Below is a small trained network, with its code and all its weights. Each question gives an input and a class and asks what happens when units are switched off, that is, made to give their printed mean instead of their output.

import numpy as np


def w(rows, s, z=0):
    codes = np.array(rows[::2]) - 128.0
    scale = np.full(codes.shape[1], s)
    scale[-1] = z or s
    return codes * scale


def f(y):
    return y / 2 * (1 + np.tanh(0.7978845608 * (y + 0.044715 * y**3)))


def log_softmax(a):
    a = a - a.max(-1, keepdims=True)
    return a - np.log(np.exp(a).sum(-1, keepdims=True))


def net(x, mask):
    res = np.array(x, float).reshape(1, 5) / 4 @ E
    y = f(res @ A[0][:, :-1].T + A[0][:, -1])
    res = res + np.where(mask, y, B[0][:, -1]) @ B[0][:, :-1]
    return log_softmax(res[-1] @ U[:, :-1].T + U[:, -1])


A, B = {}, {}
E = w([
[131,145,68,74,250],'x0',
[103,33,73,143,137],'x1',
[164,128,203,158,143],'x2',
[98,73,170,58,98],'x3',
[8,118,234,168,111],'x4',
],0.012)
A[0] = w([
[77,131,88,180,189,130],'neuron 0',
[101,101,79,104,166,107],'neuron 1',
[72,114,117,139,166,149],'neuron 2',
[105,187,96,91,110,223],'neuron 3',
[142,46,113,145,112,164],'neuron 4',
[205,97,123,209,85,223],'neuron 5',
[97,63,88,95,155,143],'neuron 6',
[96,63,161,100,123,184],'neuron 7',
[110,5,115,90,96,200],'neuron 8',
[77,136,104,160,158,158],'neuron 9',
[138,140,99,117,34,212],'neuron 10',
[220,155,148,142,121,143],'neuron 11',
[202,142,128,96,197,210],'neuron 12',
[72,120,130,154,175,158],'neuron 13',
[135,155,110,202,124,222],'neuron 14',
[80,160,192,138,87,148],'neuron 15',
[129,159,95,183,155,180],'neuron 16',
[99,157,192,149,70,166],'neuron 17',
[166,160,218,172,137,209],'neuron 18',
[82,109,168,102,86,179],'neuron 19',
[48,139,105,164,210,134],'neuron 20',
[150,172,88,193,132,148],'neuron 21',
[189,119,138,160,129,183],'neuron 22',
[158,92,153,47,180,253],'neuron 23',
[141,70,120,187,137,141],'neuron 24',
],0.014,0.0048)
B[0] = w([
[19,78,119,122,159,193],'neuron 0',
[73,158,92,84,151,193],'neuron 1',
[57,106,185,122,167,177],'neuron 2',
[212,101,102,75,149,185],'neuron 3',
[93,155,121,86,26,187],'neuron 4',
[103,86,48,145,2,228],'neuron 5',
[64,227,140,100,107,201],'neuron 6',
[93,202,184,128,137,211],'neuron 7',
[91,221,178,73,58,229],'neuron 8',
[74,79,179,68,191,171],'neuron 9',
[190,106,93,39,142,201],'neuron 10',
[103,147,69,192,120,210],'neuron 11',
[143,137,20,149,161,253],'neuron 12',
[84,103,225,91,164,186],'neuron 13',
[115,32,100,151,94,200],'neuron 14',
[216,139,158,171,137,249],'neuron 15',
[97,89,84,128,91,196],'neuron 16',
[182,120,168,118,116,254],'neuron 17',
[177,100,138,196,93,251],'neuron 18',
[178,166,184,120,125,223],'neuron 19',
[88,105,179,125,156,210],'neuron 20',
[156,97,118,130,137,206],'neuron 21',
[117,119,63,192,108,181],'neuron 22',
[115,252,62,141,216,218],'neuron 23',
[82,117,89,118,103,176],'neuron 24',
],0.0084,0.013)
U = w([
[153,167,82,140,211,197],'0',
[193,56,105,38,126,168],'1',
[112,90,113,92,53,105],'2',
[197,103,159,169,132,172],'3',
[138,6,76,189,85,112],'4',
[64,24,166,143,146,230],'5',
[79,145,152,121,135,12],'6',
[71,77,99,108,167,5],'7',
],0.012,0.0033)

Each question gives the input, the list of numbers given to net, and the class t.
The units are the neurons (one row each of A and B). Each row of codes is followed by its name. A weight is (code - 128) times the scale printed after its matrix; where a second scale follows, it is the last column's (A, B and U).
mask holds one flag per neuron, in row order. A switched-off neuron (its flag False) gives its mean, the last column of its row in B, instead of its output. The means were averaged over made-up inputs and are rounded, as every weight is.
A unit's drop is (log p(t) with every unit on - log p(t) with that unit switched off) / (log p(t) with every unit on - log p(t) with every unit switched off).
The circuit of an input: a set's keep is (log p(t) with only the set's units on - log p(t) with every unit switched off) / (log p(t) with every unit on - log p(t) with every unit switched off). Starting from the 12 units with the biggest drops (on a tie, the unit counted first), units are removed one at a time, each time the one whose removal leaves the highest keep (on an exact tie, the one counted first), for as long as the keep stays at least 0.8.
units of the circuit, in order: the units of the circuit, biggest drop first
most important unit: the unit with the biggest drop
k most important neurons: the k neurons with the biggest drops, biggest first
drop of u: that unit's drop, to one decimal
input [-8,7,3,0,-3], class 2: most important unit : neuron 8
input [4,0,1,-1,1], class 7: units of the circuit, in order : [neuron 15; neuron 19]
input [-4,3,5,4,-7], class 2: units of the circuit, in order : [neuron 8; neuron 4]
input [-5,4,0,1,7], class 3: units of the circuit, in order : [neuron 15; neuron 19]
input [7,7,4,8,-5], class 0: 2 most important neurons : [neuron 23; neuron 12]
input [2,-4,-7,2,0], class 0: 3 most important neurons : [neuron 5; neuron 14; neuron 17]
input [-5,4,-2,5,8], class 6: 2 most important neurons : [neuron 8; neuron 7]
input [7,1,-8,-1,6], class 5: 2 most important neurons : [neuron 20; neuron 13]
input [1,7,-6,-2,4], class 5: 3 most important neurons : [neuron 23; neuron 0; neuron 9]
input [-7,-4,7,7,-6], class 4: 2 most important neurons : [neuron 5; neuron 11]
input [1,2,0,2,-1], class 6: 2 most important neurons : [neuron 12; neuron 15]
input [-4,8,4,2,5], class 2: 2 most important neurons : [neuron 4; neuron 23]
input [-5,4,4,6,5], class 3: 2 most important neurons : [neuron 15; neuron 19]
input [-5,-1,8,0,0], class 4: most important unit : neuron 5
input [-6,-8,-4,2,-2], class 1: 2 most important neurons : [neuron 10; neuron 3]
input [6,-4,-7,5,2], class 0: 2 most important neurons : [neuron 23; neuron 3]
input [-2,6,-2,-2,4], class 5: drop of neuron 18 : -0.1
input [-8,-7,-3,-7,5], class 4: drop of neuron 5 : 0.8
input [-4,-2,-8,-1,-5], class 1: drop of neuron 10 : 0.5
input [1,-6,-7,-5,-6], class 4: most important unit : neuron 23
